Here is a tiny trained network, its code and every weight. The questions are about switching its units off for an input and a class, where a switched-off unit gives its printed mean instead of its output.

import numpy as np


def w(rows, s, z=0):
    codes = np.array(rows[::2]) - 128.0
    scale = np.full(codes.shape[1], s)
    scale[-1] = z or s
    return codes * scale


def f(y):
    return y / 2 * (1 + np.tanh(0.7978845608 * (y + 0.044715 * y**3)))


def log_softmax(a):
    a = a - a.max(-1, keepdims=True)
    return a - np.log(np.exp(a).sum(-1, keepdims=True))


def net(x, mask):
    res = np.array(x, float).reshape(1, 6) / 4 @ E
    y = f(res @ A[0][:, :-1].T + A[0][:, -1])
    res = res + np.where(mask, y, B[0][:, -1]) @ B[0][:, :-1]
    return log_softmax(res[-1] @ U[:, :-1].T + U[:, -1])


A, B = {}, {}
E = w([
[160,185,154,208,12,156,236],'x0',
[159,87,110,157,125,60,101],'x1',
[30,180,163,207,103,156,217],'x2',
[232,86,53,82,254,65,206],'x3',
[172,130,150,223,201,143,140],'x4',
[154,94,215,187,126,210,136],'x5',
],0.0094)
A[0] = w([
[56,190,82,52,175,128,137,205],'neuron 1',
[67,150,83,69,39,62,127,4],'neuron 2',
[225,124,87,95,125,82,161,64],'neuron 3',
[129,141,112,62,62,124,38,33],'neuron 4',
[105,69,166,118,181,189,113,239],'neuron 5',
[135,171,88,138,118,88,148,200],'neuron 6',
[191,123,118,116,138,104,1,73],'neuron 7',
],0.019,0.0024)
B[0] = w([
[71,133,123,176,137,181,76,219],'neuron 1',
[16,108,157,194,107,61,119,235],'neuron 2',
[216,163,138,111,125,99,191,251],'neuron 3',
[213,169,118,83,136,251,58,215],'neuron 4',
[139,131,114,172,108,93,27,189],'neuron 5',
[140,151,129,151,154,108,123,176],'neuron 6',
[110,45,118,89,117,100,68,239],'neuron 7',
],0.02,0.019)
U = w([
[72,113,132,58,180,137,160,26],'0',
[80,149,99,68,164,88,176,55],'1',
[70,196,147,236,106,122,144,254],'2',
[112,186,83,141,211,134,178,52],'3',
[63,169,158,133,1,239,169,182],'4',
[85,79,65,97,180,103,75,151],'5',
[202,118,73,77,180,62,145,89],'6',
[131,143,123,135,100,85,203,46],'7',
],0.011,0.007)

Each question gives the input, the list of numbers given to net, and the class t.
The units are the neurons (one row each of A and B). Each row of codes is followed by its name. A weight is (code - 128) times the scale printed after its matrix; where a second scale follows, it is the last column's (A, B and U).
mask holds one flag per neuron, in row order. A switched-off neuron (its flag False) gives its mean, the last column of its row in B, instead of its output. The means were averaged over made-up inputs and are rounded, as every weight is.
A unit's drop is (log p(t) with every unit on - log p(t) with that unit switched off) / (log p(t) with every unit on - log p(t) with every unit switched off).
The circuit of an input: a set's keep is (log p(t) with only the set's units on - log p(t) with every unit switched off) / (log p(t) with every unit on - log p(t) with every unit switched off). Starting from all 7 units, units are removed one at a time, each time the one whose removal leaves the highest keep (on an exact tie, the one counted first), for as long as the keep stays at least 0.8.
units of the circuit, in order: the units of the circuit, biggest drop first
k most important neurons: the k neurons with the biggest drops, biggest first
drop of u: that unit's drop, to one decimal
input [5,-4,2,-5,-2,-2], class 2: units of the circuit, in order : neuron 2
input [1,-4,4,-8,-1,6], class 2: 3 most important neurons : neuron 4; neuron 5; neuron 7
input [7,3,-4,-1,5,0], class 7: 4 most important neurons : neuron 4; neuron 7; neuron 1; neuron 2
input [-1,4,0,-2,3,6], class 5: 2 most important neurons : neuron 2; neuron 3
input [0,-3,2,7,-4,-1], class 2: 3 most important neurons : neuron 1; neuron 4; neuron 7
input [-1,8,-7,1,2,6], class 6: 2 most important neurons : neuron 3; neuron 2
input [-1,-1,7,-6,-4,8], class 2: 2 most important neurons : neuron 4; neuron 5
input [-4,-8,2,-6,1,-4], class 4: 3 most important neurons : neuron 4; neuron 6; neuron 3
input [-1,5,2,-2,-7,8], class 4: 2 most important neurons : neuron 7; neuron 2
input [6,-2,0,-6,8,0], class 4: 4 most important neurons : neuron 2; neuron 5; neuron 6; neuron 3
input [8,-6,5,-4,6,-1], class 4: 4 most important neurons : neuron 2; neuron 5; neuron 3; neuron 1
input [8,-3,8,-7,-5,3], class 2: drop of neuron 2 : 0.5
input [-2,4,-1,-8,7,-3], class 5: drop of neuron 3 : 0.6
input [3,1,-6,-5,-5,-1], class 4: units of the circuit, in order : neuron 4
input [2,-3,-8,2,1,6], class 6: drop of neuron 3 : 0.1
